Below is a small trained network, with its code and all its weights. Each question gives an input and a target symbol and asks what happens when units are switched off, that is, made to give their printed mean instead of their output.

import numpy as np


def w(rows, s, z=0):
    codes = np.array(rows[::2]) - 128.0
    scale = np.full(codes.shape[1], s)
    scale[-1] = z or s
    return codes * scale


def f(y):
    return y / 2 * (1 + np.tanh(0.7978845608 * (y + 0.044715 * y**3)))


def softmax(a):
    e = np.exp(a - a.max(-1, keepdims=True))
    return e / e.sum(-1, keepdims=True)


def log_softmax(a):
    a = a - a.max(-1, keepdims=True)
    return a - np.log(np.exp(a).sum(-1, keepdims=True))


def net(x, mask):
    ids = ['αγδεηπτφω'.index(c) for c in x.split()]
    T = len(ids)
    res = E[ids] + P[:T]
    q, k, v = (res @ M[0].T for M in (Q, K, V))
    z = softmax(np.where(np.tri(T) > 0, q @ k.T / 3**0.5, -1e9)) @ v
    res = res + np.where(mask[0], z, O[0][:, -1]) @ O[0][:, :-1]
    y = f(res @ A[0][:, :-1].T + A[0][:, -1])
    res = res + np.where(mask[1:9], y, B[0][:, -1]) @ B[0][:, :-1]
    return log_softmax(res[-1] @ U[:, :-1].T + U[:, -1])


Q, K, V, O, A, B = {}, {}, {}, {}, {}, {}
E = w([
[108,125,183,205,131],'α',
[84,119,113,159,149],'γ',
[51,105,73,135,135],'δ',
[154,40,153,84,63],'ε',
[181,169,225,229,144],'η',
[117,92,98,106,120],'π',
[103,111,102,82,178],'τ',
[120,73,137,153,4],'φ',
[60,166,146,249,148],'ω',
],0.018)
P = w([
[163,17,62,165,217],'0',
[167,82,48,157,125],'1',
[121,94,129,150,166],'2',
[119,82,158,121,117],'3',
[85,101,161,93,143],'4',
[89,121,195,107,119],'5',
[66,127,208,87,121],'6',
[56,130,215,65,112],'7',
[37,143,246,95,110],'8',
],0.011)
Q[0] = w([
[58,38,210,104,167],'head 0',
[154,145,74,132,64],'head 0',
[166,207,2,134,163],'head 0',
],0.0087)
K[0] = w([
[125,245,162,94,49],'head 0',
[158,116,110,181,221],'head 0',
[192,48,105,187,131],'head 0',
],0.012)
V[0] = w([
[212,105,130,115,9],'head 0',
[72,161,130,174,50],'head 0',
[160,150,189,172,159],'head 0',
],0.013)
O[0] = w([
[75,130,109,132,5,91],'head 0',
[234,79,27,215,107,240],'head 0',
[74,252,97,93,109,252],'head 0',
],0.011,0.0031)
A[0] = w([
[93,20,122,146,69,45],'neuron 0',
[177,128,10,207,110,181],'neuron 1',
[58,175,232,2,253,130],'neuron 2',
[183,83,152,25,89,253],'neuron 3',
[40,207,131,70,74,235],'neuron 4',
[116,146,91,148,141,123],'neuron 5',
[179,62,36,38,39,154],'neuron 6',
[155,202,157,187,122,148],'neuron 7',
],0.0074,0.0046)
B[0] = w([
[93,91,167,106,125,230],'neuron 0',
[178,197,177,104,65,229],'neuron 1',
[132,158,130,24,136,254],'neuron 2',
[124,192,115,178,166,206],'neuron 3',
[133,62,23,255,160,210],'neuron 4',
[191,159,119,176,81,136],'neuron 5',
[158,165,119,139,150,240],'neuron 6',
[80,37,82,121,78,208],'neuron 7',
],0.009,0.0077)
U = w([
[49,230,217,123,137,4],'α',
[58,241,53,129,104,52],'γ',
[147,148,147,119,144,120],'δ',
[181,52,142,153,168,98],'ε',
[23,119,128,147,106,226],'η',
[202,166,109,145,157,121],'π',
[69,141,155,95,116,221],'τ',
[157,111,82,51,21,160],'φ',
[156,254,141,146,123,114],'ω',
],0.0068,0.0022)

Each question gives the input, a string of symbols that net reads in full, and the target symbol t.
The units are the heads (3 rows each of Q, K, V and O) and the neurons (one row each of A and B). Each row of codes is followed by its name. A weight is (code - 128) times the scale printed after its matrix; where a second scale follows, it is the last column's (O, A, B and U).
mask holds one flag per unit, heads first, then neurons. A switched-off unit (its flag False) gives its mean, the last column of its rows in O or B, instead of its output. The means were averaged over made-up inputs and are rounded, as every weight is.
A unit's drop is (log p(t) with every unit on - log p(t) with that unit switched off) / (log p(t) with every unit on - log p(t) with every unit switched off).
The circuit of an input: a set's keep is (log p(t) with only the set's units on - log p(t) with every unit switched off) / (log p(t) with every unit on - log p(t) with every unit switched off). Starting from all 9 units, units are removed one at a time, each time the one whose removal leaves the highest keep (on an exact tie, the one counted first), for as long as the keep stays at least 0.8.
units of the circuit, in order: the units of the circuit, biggest drop first
top k neurons: the k neurons with the biggest drops, biggest first
drop when u is switched off: that unit's drop, to one decimal
input γ τ τ, target α: units of the circuit, in order	head 0; neuron 2
input π η φ, target γ: top 2 neurons	neuron 4; neuron 6
input α ω η ω η ε ε α ω, target ω: units of the circuit, in order	head 0
input π η ε ω α ω α η ε, target γ: units of the circuit, in order	head 0; neuron 4
input η η τ ε, target α: units of the circuit, in order	head 0; neuron 3
input π ω γ φ ε γ τ τ ε, target α: units of the circuit, in order	head 0; neuron 3; neuron 4
input φ δ η, target ε: units of the circuit, in order	head 0; neuron 7
input γ τ η, target α: top 2 neurons	neuron 4; neuron 2
input ω δ η ω α ε η ε ε, target η: units of the circuit, in order	head 0; neuron 4; neuron 1
input ε γ τ γ ω δ α α ω, target ω: units of the circuit, in order	head 0; neuron 1
input φ φ η ε δ τ η ε, target γ: units of the circuit, in order	head 0; neuron 3; neuron 4
input η ε τ, target η: units of the circuit, in order	head 0; neuron 4
input π ε φ γ, target φ: top 3 neurons	neuron 1; neuron 3; neuron 4
input τ τ ω φ, target π: units of the circuit, in order	head 0
input δ φ ω, target φ: units of the circuit, in order	head 0; neuron 1
input τ ε γ δ π, target ε: top 2 neurons	neuron 1; neuron 2
input ε φ ω φ ε φ π, target φ: top 2 neurons	neuron 1; neuron 0
input ε η π, target γ: units of the circuit, in order	head 0; neuron 4
input π τ η η ε γ π δ φ, target ε: top 2 neurons	neuron 2; neuron 0
input ε α γ η φ τ, target φ: top 3 neurons	neuron 1; neuron 4; neuron 0
input ω η δ η τ, target γ: top 3 neurons	neuron 4; neuron 2; neuron 0
input φ η ε δ α α ω γ, target π: top neuron	neuron 0
input δ γ η ω δ φ α, target φ: top 2 neurons	neuron 1; neuron 3
input α τ η η α, target γ: top 2 neurons	neuron 0; neuron 4
input η φ φ τ, target φ: top 3 neurons	neuron 1; neuron 0; neuron 4
input δ ε α ε γ π δ φ π, target φ: drop when neuron 1 is switched off	0.3
input ω δ η η φ, target γ: drop when neuron 0 is switched off	0.0
